Below is a small trained network, with its code and all its weights. Each question gives an input and a target symbol and asks what happens when units are switched off, that is, made to give their printed mean instead of their output.

import numpy as np


def w(rows, s, z=0):
    codes = np.array(rows[::2]) - 128.0
    scale = np.full(codes.shape[1], s)
    scale[-1] = z or s
    return codes * scale


def f(y):
    return np.maximum(y, 0)


def softmax(a):
    e = np.exp(a - a.max(-1, keepdims=True))
    return e / e.sum(-1, keepdims=True)


def log_softmax(a):
    a = a - a.max(-1, keepdims=True)
    return a - np.log(np.exp(a).sum(-1, keepdims=True))


def net(x, mask):
    ids = ['αβγδεζηθλμτω'.index(c) for c in x.split()]
    T = len(ids)
    res = E[ids] + P[:T]
    r = res
    for j in range(2):
        rows = slice(4 * j, 4 * j + 4)
        q, k, v = (r @ M[0][rows].T for M in (Q, K, V))
        z = softmax(np.where(np.tri(T) > 0, q @ k.T / 4**0.5, -1e9)) @ v
        o = O[0][rows]
        res = res + np.where(mask[j], z, o[:, -1]) @ o[:, :-1]
    y = f(res @ A[0][:, :-1].T + A[0][:, -1])
    res = res + np.where(mask[2:6], y, B[0][:, -1]) @ B[0][:, :-1]
    return log_softmax(res[-1] @ U[:, :-1].T + U[:, -1])


Q, K, V, O, A, B = {}, {}, {}, {}, {}, {}
E = w([
[198,164,104,155,19],'α',
[191,163,62,194,184],'β',
[134,114,88,101,61],'γ',
[158,146,57,81,106],'δ',
[233,43,68,203,167],'ε',
[135,135,72,94,43],'ζ',
[73,9,51,208,40],'η',
[94,93,141,199,144],'θ',
[53,181,24,96,132],'λ',
[107,217,60,248,60],'μ',
[119,16,128,126,75],'τ',
[127,64,113,112,107],'ω',
],0.015)
P = w([
[118,98,253,71,125],'0',
[110,142,105,25,134],'1',
[114,119,129,67,139],'2',
[120,128,135,89,131],'3',
[123,137,116,101,136],'4',
[113,146,94,101,133],'5',
[120,158,77,117,119],'6',
[125,133,92,141,120],'7',
[114,163,74,124,113],'8',
],0.0052)
Q[0] = w([
[82,104,155,77,136],'H1',
[109,90,100,151,120],'H1',
[69,171,201,128,94],'H1',
[179,117,66,253,140],'H1',
[179,141,146,177,175],'H2',
[117,220,126,179,161],'H2',
[153,81,93,198,42],'H2',
[53,132,107,220,125],'H2',
],0.023)
K[0] = w([
[132,136,156,78,182],'H1',
[57,116,95,164,164],'H1',
[80,147,189,93,80],'H1',
[66,135,73,226,70],'H1',
[215,206,157,191,187],'H2',
[82,200,121,219,151],'H2',
[174,58,56,225,7],'H2',
[30,120,37,226,166],'H2',
],0.017)
V[0] = w([
[115,138,114,93,249],'H1',
[127,91,133,56,117],'H1',
[51,88,110,145,214],'H1',
[162,106,162,140,148],'H1',
[182,133,183,132,158],'H2',
[108,78,127,127,94],'H2',
[174,160,151,168,156],'H2',
[117,143,128,85,149],'H2',
],0.017)
O[0] = w([
[187,223,19,115,58,61],'H1',
[136,181,135,248,164,2],'H1',
[1,201,4,126,121,127],'H1',
[169,78,112,183,75,105],'H1',
[75,195,74,91,126,75],'H2',
[63,44,98,148,177,124],'H2',
[138,206,143,151,134,166],'H2',
[159,141,121,82,76,62],'H2',
],0.0092,0.009)
A[0] = w([
[2,204,232,129,37,251],'N1',
[30,83,109,136,97,172],'N2',
[178,119,45,140,189,10],'N3',
[139,228,153,157,211,134],'N4',
],0.009,0.0026)
B[0] = w([
[206,48,20,119,228,175],'N1',
[152,253,135,92,93,254],'N2',
[125,83,208,202,139,201],'N3',
[57,158,214,99,28,197],'N4',
],0.011,0.0082)
U = w([
[147,104,173,100,149,38],'α',
[150,55,115,41,86,123],'β',
[181,94,185,18,245,150],'γ',
[209,135,169,105,181,71],'δ',
[124,50,136,97,80,111],'ε',
[180,70,221,127,101,1],'ζ',
[121,49,137,228,121,206],'η',
[187,169,212,97,78,155],'θ',
[158,170,86,74,254,185],'λ',
[166,109,157,78,158,96],'μ',
[25,121,194,120,186,185],'τ',
[119,89,159,123,140,83],'ω',
],0.0076,0.0049)

Each question gives the input, a string of symbols that net reads in full, and the target symbol t.
The units are the heads (4 rows each of Q, K, V and O) and the neurons (one row each of A and B). Each row of codes is followed by its name. A weight is (code - 128) times the scale printed after its matrix; where a second scale follows, it is the last column's (O, A, B and U).
mask holds one flag per unit, heads first, then neurons. A switched-off unit (its flag False) gives its mean, the last column of its rows in O or B, instead of its output. The means were averaged over made-up inputs and are rounded, as every weight is.
A unit's drop is (log p(t) with every unit on - log p(t) with that unit switched off) / (log p(t) with every unit on - log p(t) with every unit switched off).
The circuit of an input: a set's keep is (log p(t) with only the set's units on - log p(t) with every unit switched off) / (log p(t) with every unit on - log p(t) with every unit switched off). Starting from all 6 units, units are removed one at a time, each time the one whose removal leaves the highest keep (on an exact tie, the one counted first), for as long as the keep stays at least 0.8.
circuit, biggest first: the units of the circuit, biggest drop first
k most important neurons: the k neurons with the biggest drops, biggest first
which heads matter: for each layer, one digit per head in row order, 1 if its drop is at least 0.15 and else 0, layers parted by /
drop when u is switched off: that unit's drop, to one decimal
input ε β η α, target τ: most important neuron -> (N2)
input λ η θ, target τ: 2 most important neurons -> (N2; N1)
input ζ ζ ζ, target ζ: which heads matter -> 10
input β μ ε β β λ β β, target γ: which heads matter -> 10
input α μ λ θ, target γ: circuit, biggest first -> (H1; N1)
input ω μ β ε β ω μ ε η, target τ: 2 most important neurons -> (N2; N1)
input ε β λ, target β: which heads matter -> 01
input ε γ β θ γ β β β, target θ: which heads matter -> 01
input β θ ε μ ζ β β λ, target β: circuit, biggest first -> (H2; H1)
input β β λ β β γ, target β: drop when H1 is switched off -> 0.4
input ε β β η β β β ω θ, target τ: drop when N2 is switched off -> 0.2
input μ β η δ θ θ ω ε, target τ: drop when H2 is switched off -> 0.1
input β β β β ω, target β: drop when H1 is switched off -> 0.5
